Here is a tiny trained network, its code and every weight. The questions are about switching its units off for an input and a class, where a switched-off unit gives its printed mean instead of its output.

import numpy as np


def w(rows, s, z=0):
    codes = np.array(rows[::2]) - 128.0
    scale = np.full(codes.shape[1], s)
    scale[-1] = z or s
    return codes * scale


def norm(h):
    return h / np.sqrt((h * h).mean(-1, keepdims=True) + 1e-5)


def f(y):
    return np.maximum(y, 0)


def log_softmax(a):
    a = a - a.max(-1, keepdims=True)
    return a - np.log(np.exp(a).sum(-1, keepdims=True))


def net(x, mask):
    res = np.array(x, float).reshape(1, 4) / 4 @ E
    u = 0
    for l in range(3):
        y = f(norm(res) @ A[l][:, :-1].T + A[l][:, -1])
        res = res + np.where(mask[u : u + 10], y, B[l][:, -1]) @ B[l][:, :-1]
        u += 10
    return log_softmax(norm(res)[-1] @ U[:, :-1].T + U[:, -1])


A, B = {}, {}
E = w([
[137,127,201,102],'x0',
[157,148,96,22],'x1',
[138,33,154,111],'x2',
[9,107,122,77],'x3',
],0.0015)
A[0] = w([
[78,101,147,131,101],'L0N1',
[80,120,127,200,8],'L0N2',
[99,182,77,155,199],'L0N3',
[109,217,206,118,117],'L0N4',
[108,210,219,123,152],'L0N5',
[192,122,155,238,103],'L0N6',
[86,146,130,72,149],'L0N7',
[193,172,169,118,127],'L0N8',
[147,103,254,90,85],'L0N9',
[55,145,168,141,86],'L0N10',
],0.0046,0.0014)
B[0] = w([
[70,180,172,120,180],'L0N1',
[148,75,183,164,177],'L0N2',
[154,54,38,207,222],'L0N3',
[229,71,4,204,202],'L0N4',
[73,65,9,190,213],'L0N5',
[46,156,214,97,255],'L0N6',
[97,241,105,121,211],'L0N7',
[53,231,157,91,208],'L0N8',
[138,61,9,171,222],'L0N9',
[81,236,164,154,185],'L0N10',
],0.0027,0.0022)
A[1] = w([
[94,137,45,67,157],'L1N1',
[70,77,124,171,100],'L1N2',
[132,17,135,112,255],'L1N3',
[65,131,126,100,28],'L1N4',
[63,90,107,239,93],'L1N5',
[145,40,163,112,186],'L1N6',
[45,84,109,67,25],'L1N7',
[149,82,176,117,36],'L1N8',
[252,175,200,134,65],'L1N9',
[173,203,95,16,5],'L1N10',
],0.0042,0.0011)
B[1] = w([
[172,48,200,78,222],'L1N1',
[171,123,138,66,198],'L1N2',
[169,187,77,203,194],'L1N3',
[117,232,92,183,154],'L1N4',
[163,77,144,32,252],'L1N5',
[147,187,62,159,171],'L1N6',
[188,221,92,203,175],'L1N7',
[119,171,66,82,141],'L1N8',
[59,252,150,168,155],'L1N9',
[125,50,236,96,184],'L1N10',
],0.0035,0.0032)
A[2] = w([
[97,200,109,139,35],'L2N1',
[206,129,32,168,167],'L2N2',
[96,208,147,141,169],'L2N3',
[87,102,91,161,46],'L2N4',
[163,161,144,66,68],'L2N5',
[65,152,63,88,161],'L2N6',
[9,253,114,112,221],'L2N7',
[57,20,189,212,80],'L2N8',
[181,116,30,139,164],'L2N9',
[173,72,99,53,252],'L2N10',
],0.0046,0.0016)
B[2] = w([
[131,99,234,165,154],'L2N1',
[146,212,51,230,253],'L2N2',
[49,180,226,148,181],'L2N3',
[188,157,196,146,141],'L2N4',
[72,105,168,175,164],'L2N5',
[139,172,158,197,187],'L2N6',
[88,207,201,161,226],'L2N7',
[236,73,177,46,182],'L2N8',
[153,152,1,185,238],'L2N9',
[215,67,153,155,251],'L2N10',
],0.0037,0.0034)
U = w([
[101,245,224,221,252],'0',
[183,211,38,255,252],'1',
[231,44,225,89,252],'2',
[196,129,49,211,252],'3',
[89,96,77,64,4],'4',
[88,79,53,47,4],'5',
[44,84,67,78,4],'6',
[36,88,50,91,4],'7',
],0.0052,0.003)

Each question gives the input, the list of numbers given to net, and the class t.
The units are the neurons (one row each of A and B). Each row of codes is followed by its name. A weight is (code - 128) times the scale printed after its matrix; where a second scale follows, it is the last column's (A, B and U).
mask holds one flag per neuron, layer by layer. A switched-off neuron (its flag False) gives its mean, the last column of its row in B, instead of its output. The means were averaged over made-up inputs and are rounded, as every weight is.
A unit's drop is (log p(t) with every unit on - log p(t) with that unit switched off) / (log p(t) with every unit on - log p(t) with every unit switched off).
The circuit of an input: a set's keep is (log p(t) with only the set's units on - log p(t) with every unit switched off) / (log p(t) with every unit on - log p(t) with every unit switched off). Starting from the 12 units with the biggest drops (on a tie, the unit counted first), units are removed one at a time, each time the one whose removal leaves the highest keep (on an exact tie, the one counted first), for as long as the keep stays at least 0.8.
units of the circuit, in order: the units of the circuit, biggest drop first
k most important neurons: the k neurons with the biggest drops, biggest first
k most important neurons of layer l: the k neurons of layer l with the biggest drops, biggest first
input [-5,5,-1,1], class 2: units of the circuit, in order : [L1N1, L0N5, L1N10]
input [4,-6,-2,5], class 2: units of the circuit, in order : [L2N8, L2N2]
input [0,6,0,5], class 2: units of the circuit, in order : [L1N1]
input [-1,5,0,-5], class 0: 2 most important neurons of layer 1 : [L1N9, L1N5]
input [0,-6,-5,-2], class 2: 2 most important neurons : [L0N6, L1N3]
input [2,7,2,7], class 0: 4 most important neurons of layer 1 : [L1N5, L1N4, L1N7, L1N2]
input [4,8,5,-8], class 0: 2 most important neurons : [L1N9, L1N5]
input [-3,7,-5,-2], class 2: 2 most important neurons of layer 0 : [L0N9, L0N5]
input [4,7,0,6], class 2: 2 most important neurons of layer 1 : [L1N1, L1N10]
input [-3,-8,-5,6], class 2: 3 most important neurons of layer 0 : [L0N2, L0N3, L0N8]
input [3,-1,8,5], class 1: 2 most important neurons of layer 0 : [L0N9, L0N6]
input [-3,8,-6,5], class 2: 3 most important neurons of layer 2 : [L2N2, L2N9, L2N10]
input [-3,5,7,-7], class 0: 3 most important neurons : [L1N9, L0N5, L0N3]
input [-4,-8,2,6], class 2: most important neuron of layer 0 : [L0N2]
input [-6,-7,-4,6], class 2: 2 most important neurons of layer 2 : [L2N8, L2N2]
